Each row has a class, written after it.
[ 147  139   44  140  -42   95  -46  122 -528   73   11   66  120 -199
  125   36   57  -79  -70  -59  -64  293  -72  -80   99   66   -6  195
  130   71   17  126  -33 -400  -95 -150 -259  344    9]
mosal
[ -50  163  -82  -72   50  -95   43  234 -142 -316   75  299 -131  268
 -182 -239 -132  123 -126   41  262  -78  209  283 -220  236  226  209
  149   12  201   39  -48  -77  -17  101  152  -14  -88]
tuf
[ 189 -106   96   58  152  -37   76   55  402 -103  -74   67  -23  -24
  105   20   71 -311  -82  301 -134 -148 -141 -148   49 -129  -48   -3
  -30  -44  116  252  -75  -90 -154   -6   70 -133   54]
pom
[ 235  -51 -149   81  -32  -87   16  154  -76   99  -57  182   43  111
   34  189  -45  176   -1  -63  -45  -64 -129  -21    2  245  -45  176
   54   63    8  -18   51  304  103 -110   14   -6   70]
zut
[ 114  106   43   79   27   89  -17  -32  -96   32   44  -16    6 -149
    1 -144   -6   37   87  -32   12  109   -9  -35  210   56   63  215
 -192  -22 -102 -101 -114 -171   84  -57  -13  218  -81]
zut
[  64   73   43  233   -2 -100  115 -140   39  -61   76    3   41  -10
   47  -94  -40  248  195   20  -60  -52  137   57  -30   43   81   48
  -99   98   78 -133 -127  -86   43 -110   29   -7  136]
dek
[ -55   30   26  -10  -27    4  -62   30    1   21  -16   -2   34  -93
  -34   90  -60  -37 -109   72   44 -100  -61  -30   -5  -26   24   38
   49 -115   17  102    4  130  -91  125    5  -47   93]
kub
[  12  -16  110  138   40  116  116  -42  170   63   10 -123   14 -227
  -43  -19 -126  -68  -13 -118  -70  -42  -57   44  130  228 -106   52
  -82  134   15  137 -110  -38  161  224   36  103 -146]
tuf
[ 110  -65    9   83  -17   -9  -19   61   28   80  -46   -6    8   87
  105  -58  175 -223  -51  258 -101  -80 -172  -89  205 -190  -32   55
  -39 -152  -91   41   16    7   26 -138  -54  -44  172]
mosal
[ -32   16   39  -81   35  -88   86 -148  -90  -75   27   15  -11   16
  -38   34   11   50   50  -95   36   22   -6  -21  -74  -63   21   38
  -81   20 -122   70   44  -78  122  -17   48  113    0]
mosal
[  48  -37  -58   78  -36  -17   49  173   67 -140 -111  124  155   88
  212  160  -86  -32 -109  185  -94  -57  120   17 -371   11  232 -213
  -70  197  -73  -21  -77   65 -115 -172 -133 -279 -230]
zut
[-114 -116   92  107   32 -150    4    4 -190 -120  260  317  -10  -25
  -54 -201  -82  100 -110    9  127 -107  -44  -53  158  330  -15  141
  292 -241  146   45  120 -217  190  167   39  121    3]
dig
[-102  -10  138   61  -77  310   33  104   97  -36  -50 -205  162  -84
  -40   14   -8   65  510 -132   13  -47  199   88  -63 -157 -108  -55
   17   17  -13  -37  130 -145 -208   75 -218   39  -53]
kub
[-147  -91  165  -55  -80 -301 -270   69 -214   64  118 -145   75 -280
 -174  -24 -173  -96  -91  -47  -29   92 -246 -111   90 -172 -117  -93
   79 -102 -297  -33 -121 -150  -59 -252 -136   58   42]
tuf
[  -2   23  -80    9  -17  -63  -41  -26  -68   30   38   61  -36  -39
   94   73  -63  -82 -178  -78   70    1  -58  -46  -91   86  -34   83
   -9  -62   14   44    5   56   80   32   11   35   47]
mosal
[ -77  203 -144  -14 -112   66  -58  282 -183  354 -145  -56  -75  -86
  206   69   14 -426 -899  159   89  102   13  -30  140  109  250  249
  230  102  -21   56 -136   66 -146   -4  -89   34 -245]
pom
[  14    7   26 -107  130   51  113 -189  -30   47  124  -31  -27 -186
  -45 -252  -83  149    4  -38 -126  216  143   53  -29  257  -66 -216
  -42   60  358   23   24 -215  111  -53  -64  175   59]
dek
[  14  -19    4  -22   67   17   77  -23  -75  195   47  -54  -43 -110
  -64   48  -73   -4  -98   53   96  -18 -176  -29   30   22  -83  108
   25  -30 -153    2   70  123   64   71   75   51   29]
kub
[ 100  183    8  -53   -3  -57  -76 -232 -191  329 -164 -195  263 -171
    6    6   76 -154 -135  146    9  157 -226 -144  175 -123  156  200
  -94   36 -248  120  -61 -232  -30 -264 -116  317   66]
pom
[  64   -7   29   65  -25   -8   30  -76   46  -10    9   55 -102   67
   40   65   22   34   13  107  -15  -90   56  -33 -112 -100  -31   22
    0  -60   50  -41   -7   93    6  -18   10  -79   -8]
dig
[  65  144  -88   99  128   32   15   43   87   11  176 -108  295 -108
  204    9 -166  118  -40 -204  -73    1 -244   70  267  325  -28  -12
  -36  342   78   79   77 -252  160  -67  -91  -35   79]
faraf
[  79    7  192 -100 -114  -10   84   59   20  -47 -200  112  -86   52
   26   70   69  -62  130  461  -67  162 -125  -94  -80 -406  157  -43
   34 -196 -229  -77  -29  -14  -66 -273   21  -65   72]
losi
[  59   61  -11  -67   68  -96   36   -5  102  -11    3  136   78   48
  -10   54  -33 -118 -199   33  119   -6 -170  -76  -23   96   25   90
  -18   92 -200   26   62   73   36   22  111    9   23]
pom
[ -55  158    1  -38  -56 -178  338 -228   16 -333   99    6 -258  246
  102 -128   63  -77 -225  160   -1 -296   22  -75 -263 -171  135 -208
 -269  267  -82  162  101 -426  199 -193   53   13    6]
kub
[  47   71   39   -7 -108 -257   42  -14   82 -203  -56   46  -66  187
  -59   21 -122 -222 -267 -144  207 -310 -161  -99 -131 -112  -26  201
   68  -62 -168  230   77  -49  -96 -139   -7   83   42]
dig
[  74  -13 -105  217  -22   34  -65   -9 -164   67  -20  -44  231  -83
  227   52  226 -145   25  -25  -73   48 -164 -231  205   60  -22  -11
 -121  -16 -103  131   -9  -79   66  117  -66  130   70]
losi
[  87   43   27 -227  -47  112  153  -97  -41 -189   75  242   55   -4
  -87   51  -66  243   83 -122  141  159  361   59 -348  216  158   47
  -39   24  187  -24  101   85 -196  176  -11   39 -207]
dig
[-102  -68   48  149   -1 -170   21 -124  -21   33  -29  108  -65  -76
  -30   -2   -7  101   12   98  -91   99   63   76 -188  157   -6 -156
   59  -12  129   28 -169   58   63  127  181   -8  125]
tuf
[   2   -3  -24 -156    4 -120  -19   10  -51 -152   16  134  134   -7
 -109  -69  -72  190   13  -87   -1  -19  190  -16 -250   70  -16  -89
   53  -49  106  -32   -6  179 -109 -191   67   22   41]
kub
[   1   28   85   -9  -18  -98  131  -65  124   30  145  -67 -146  -43
    6  -73  -42  -61  -66   41   81  -40 -131  -56   76  -42  -72   95
   62 -129  -17    1   38   59   95   63   90  -66 -100]
dig
[-214  -68   43  -32  -56   29  -70 -230  -78   -4 -130  -27 -242  -57
 -228   31 -100   47  -17 -175  115  -97  215   86 -215  -54  -12  -93
   88 -102   94  -54   23  130 -200  230  -85  110  -49]
zut
[-148   61   96  -69   10   81 -103   -5 -331   24  130  -29  -33 -137
   38 -118   34 -280 -172 -132   28  290  -16  -53  -74  -19 -118 -135
  105   12  -44   -1  -75  -68   36   20  -91   71 -244]
dek
[-119 -122  -15  -17  -98  -78  -85  -41 -358  200   80  -14  -28  -27
   57   72   90 -216  -63   60    7  126   64 -306   27  -97  -46   32
  132 -151  -59  193   91  -59  -10  -15 -123  125  -79]
faraf
[  -6   15  -18 -211   74  -28 -102  -38 -104  -63   97   32  -60  102
  -33  -92   56   51   25  112 -110   28  285  -46  -76 -282  -21    8
 -118 -248    9  145   -7   16    7 -217  117   20   20]
kub
[  99 -156  -58   55    7   75  113  380  205  299  -88   48  153   -8
   68   81  105  -38 -165  279 -201  260  -64  -74  356  280  -24   32
   84   36 -101   -1   22  243   69   72  175  -44   45]
pom
[-207   99  -81 -155 -177 -203  -29  -17 -252 -234   66  105   13 -115
   38  -37  132 -383 -108   49   68  -85 -207 -323   12   51  116 -186
   47  -14   40  237  128 -202   70   33  -64  156   26]
losi
[   9  -60  -64   16  -56   24    8   94   48  102  -31  -84   82   70
  -73   89 -122  111  -34   22  -15  -73  -10    2   -5   29  -40  -10
   29   68  -57   33   31  108   11  -42    3  -78  -13]
losi
[ -18   27   21   35  -46   82  -84  120  -64   29  -89   64   43  -79
   74  146  -30  -48 -184  -24  -83   40  -19  -53  -31   70  -57  -15
   35  -17   -1   95  -16   18   51   37  -53   37  -41]
pom
[  97   37    8  -14    3 -132   95 -108   -2   -4   -7  -24  -50  -40
   47   96  -79 -111 -136  -14  140  -74 -245  -67   45    4   69  161
  -11  -13 -114  129  150  -61  -38   39 -119  123   93]
zut
[ 107  182  -13 -183    8  205  178   79   -7    5 -137   91 -154  -81
  -13   74  158  -36 -117  -21   24  115   23  209   -2   -9   72  179
 -195   55 -168 -150   44  113  -61  115   94   85 -110]
mosal
[ -13  -28    5  -21 -118 -118 -207 -118 -144   -2  -31 -153  -25  109
  -75   70  -42  162   20 -107  -60  -62  119  113 -146 -210  103  -43
  -32   91   47  -29 -101  -77 -138 -231 -247  -66   48]
pom
[-131  -24  122  -29 -116  103  322  180  261   44  -17   60   -7   36
 -168  -82 -233  176   62   -9  261 -286   -3  -35  -74  115  121   77
  -63  114 -218 -120  108 -127   54   14  136  -58  -48]
kub
[  86   90   16   54   40   -6   17   18   -1  138   61  -16  121  -41
   78   66  -58   15   29  -71 -106   55  112  -62  111   48   88  109
  -34  221  -81   61   -9  -98   90 -234  -93  115   11]
dig
[ -25  107   52   95   27  148  246  409  -27  112 -158   17  548  -50
   65   53  -84  227   54   43  -43 -135   15   -6   66  138  267   76
  -12  442 -305   -8  -32 -209   93 -359   10  -32 -204]
pom
[  14  -67  121   28  -63   11   36    4   58   32  -31   67   -1  -37
   43   -8   33  -63  -79   17    0 -104  -78   45    1   26  -66   47
   66 -113   10   28   73    7  -52    6  -75  -29   -2]
zut
[  50   60 -183   63  -16   31   64  273 -162 -122   96  -25  213   55
   37   32  -65   61 -154    0 -113 -254 -135  -64   37  171 -104 -182
   27  341   90  101  147   -6   41 -170 -109 -115   15]
pom
[  55  120  -31   -7  182 -106  114   32  -12  296  -20  -52  -63   19
   39    7 -123  -16   51  134   14  267 -159  -66 -123  -17  175   28
  -40  239  -94  111 -175 -221  257 -209  120   -9  -81]
mosal
[ -29  -31   -1    1  -60   43  -31   68   66   11  -17   28   18  -51
   -7   55   16   -1   -7  126  -77 -123   90   55   10    3   25  -37
    0   -4    3  -64   80   27  -14    3 -134  -51    7]
losi
[  87  -56   14  -71   70  -29  169   91  139 -102 -360   96 -217   99
  -31   90 -159  -28 -206  128  -47 -218  103  145 -148 -114  149    4
   11  -63  -16  185  155  -72 -101 -163 -167  200  284]
tuf
[ -83 -164   81 -107  -86 -156 -114 -131  263   79 -338   35  -30  272
 -116  219    9 -263 -261  -98  -48 -315 -107  -61  -47 -195   18   19
  -74  142 -346  205   24 -225   84 -275  -84  144  130]
mosal
[   1   31  -98 -135  -96   33   76  230  -96 -230 -169  122 -185   61
  127   37  -10  -81 -193  103   38   69  140   14 -271   56  216  -24
  -70  -43  145   41  -51  -26    2  -61  -51    5 -144]
faraf
[  42  -32   18  -62   34  -96    1 -110  -13   38   44  -63   -7   74
  -51  100  -90   43  -84   62   67   54  -72   21 -124  -45   -1   47
   39   85  -46   35   21   23    2  -33  -19  -41    2]
pom
[-134 -168    3  285  -20  194   59 -121 -127  119 -117  -71  100  -94
  246  -20  230  -62    5  -81  -81  -30  135 -146  128  -17  -41  -86
  126 -162  207   59 -164  136 -101  276   76  -21 -103]
dek
[  93 -189  -27   69   16   73   76   46 -228   22 -234  399   72   29
   92  -48  186    3  -58  158 -112    2  136  -49 -137   93  149  -30
  127 -258   68  -22  -95  144 -144   13   37  -22 -228]
dek
[-185  -12  -78 -174 -279    3   11  276  -85 -200  -54  109  146  189
  -30  -32    5  -15 -464  244   81 -175  151  -28 -136  131  249 -127
   60  126   38  -69   23 -171  -72 -160  -79 -117 -258]
dig
[  21  -21  -78 -145  163  277   93 -224 -173  -96  -19    4    9   53
   56  -50 -116  127   36 -175  -49  193  164   52 -203   18   13 -224
 -122   29  148  179   56  -93   53   37   -1  102 -111]
mosal
[   8  204 -109   72  -42 -244 -131  210 -220   72  124    0  -42 -108
  235   91   82  -18  -75   -7  -69  259  -98 -105  149   93   96  188
  207  -28  139   49 -169  -46  138  -47   25   39  -56]
kub
[  64   66   76  -49   19   83 -109   33 -141  -19  -72  -89  125 -176
  -67  -46  104   21   85  140   -2   -9  107   12 -121 -331  -11   19
    0 -117   77 -152 -218  349 -310 -196   27 -126   43]
losi
[ -40  -98  -69  132  -39  250  318  187 -123 -125 -125   12  -48  214
   68  -49   21    0  -32  113  -25 -265  268   37 -112  -49  156  -28
   46  246  -15   21  -37   -3  -55 -118   63  -44 -253]
kub
[ -82   -6  -98 -155    3  -45 -201   41 -110  -22  108 -158   81   95
  -74   21 -121 -111 -255  -86   53  -27  -22  -72    4  -48 -116  -67
  136  113   51  -19  -20  188   -1 -138 -110  -84  -99]
dek
[ -60  -24   49    7  -49  -43   44 -124   34   -5  -25  -63   13  140
  -39   21  -80  124   74  -79   16 -136   73   26  -66  -70    2  -32
  -23   62  -16   85   43   -8   96  -75  -27   27  157]
tuf
[  22   76   64 -135   -8 -151   59   26  149  -13  153  -36  -33    0
  -80    2  -90   60  -64  104    1  -77  -81  -27  137  -97  -12  125
  -54   23 -156  -43   85   26   97 -162   78  -70   56]
pom
[ 112  -17   50  266  -57   63  -12  233  -66   56   -4   43  137  -19
  184   53  158   17  262   20 -182  -61   66 -151    8 -156 -103    0
   67 -146   44   73 -104  291  -30  -45  -17 -217  -38]
losi
[ -33   -1   26   83  128  -55  128  108 -100  -28  274   -1  -78  -49
   71 -233   74 -341   75  365   43  -92  -27   41   99  -65   63  184
  -17 -175   55  272   10 -118   65   86   98 -110    3]
dek
[ -24   58  114   46 -165 -311   35   39  313  143 -170   61 -242    9
 -187  115   74 -230 -104  240   19   49   17  -15 -120   21   32  120
  107   11  -55   28  -72  206  -50   82  101   62  249]
losi
[  26   53  -59   -6   45 -162  -59  113  -91   25  131   32   46  -76
   33  106   -6  -22 -122   86  -38   82  -41  -91  -36   35    4   15
   22   86  -30   25  -42  104    5  -11   38 -103  -52]
pom
[-142   60   35  -52   33   -9  -51   84    7 -191   56   72  116  -52
  -14   36 -127   82 -148 -139  104  -18  188  128 -189   69   71  -63
  -53  186  -73  -58    0  -95  -88  -43    7   15  126]
losi
[  45  132   62   85  -12  -67  146   19  112   -3 -126  -29  -71   57
   22  165 -134   70   55   97   26   25  -16  205 -199    5  119  101
   42  138  -21   96   38  -23  -17  -22  -46    5  101]
zut
[  65  -39   70   90   43 -127  -15 -272  190   92   26  -52  102  -41
   20   30 -161  158  -60  -93   54  -73  -46   50  -34   79  -67   93
   19  -83  -38   16   95  -90   60   19 -120   89  143]
losi
[ -26  117  -38 -105  -42 -106   66  162  -75 -442  190  290 -164   36
   -6    3  -18  -88  101 -144  149  -43  178  -12 -308  -18   52    1
  -24   76   12  -54   20   34 -216   -8  162  -82  -81]
dig
[ 177   42   -4   49   51 -265 -141  -10  -40 -200   51  -44  -55  -56
  -42  157  -20 -184 -286   17   -4   60 -258   72 -182  -82 -325   -1
  -55   48 -113   -8  -27  138 -201  -76  -21   37  344]
dek
[   1  -25   56  -27  -86  244  -98 -234  182  151 -339 -198  245  -45
  -28   93  132    1   96  119  -71  -66  149  -12  122 -194  156  113
 -140 -113 -110  -36 -124   23  -57   44 -117  109 -233]
losi
[ -32 -114   71  -17  -25   -4 -164   -7  -39  116   39    0   39  -62
  -28  -30   45  -81  -86   77  -42    4  -80  -21   20   22  -97  -31
   53  -90  114   40  -71  -16  -28  -20  -54  -72  -44]
zut
[  80   79   63   55  -68  -20   42 -149   -6   20  -13   18   18  -25
   22  113   -9  175   76   43    5  -68  -21   18 -116  -10   84   78
 -114   52  -36  -41    2  -71   48  -12  -86   27   85]
kub
[  -7  -75   15   19   84   54   27   80    8  127  -80    7   95  -78
   -8   97   57   17   79  -10  -60    7  -13  -13   88   12  -95   62
  -30    5 -139   60  -12   20   65   57  111   91  -16]
tuf
[  29  -82  -12 -121   11   -9   56    3   -1  -42   46  120  -36   97
   29   43  -14  146   30  -44  104   -5   60  -97 -162   39   -4   26
   45  -78   98  -38   90   86   83   44    7  -62 -108]
pom
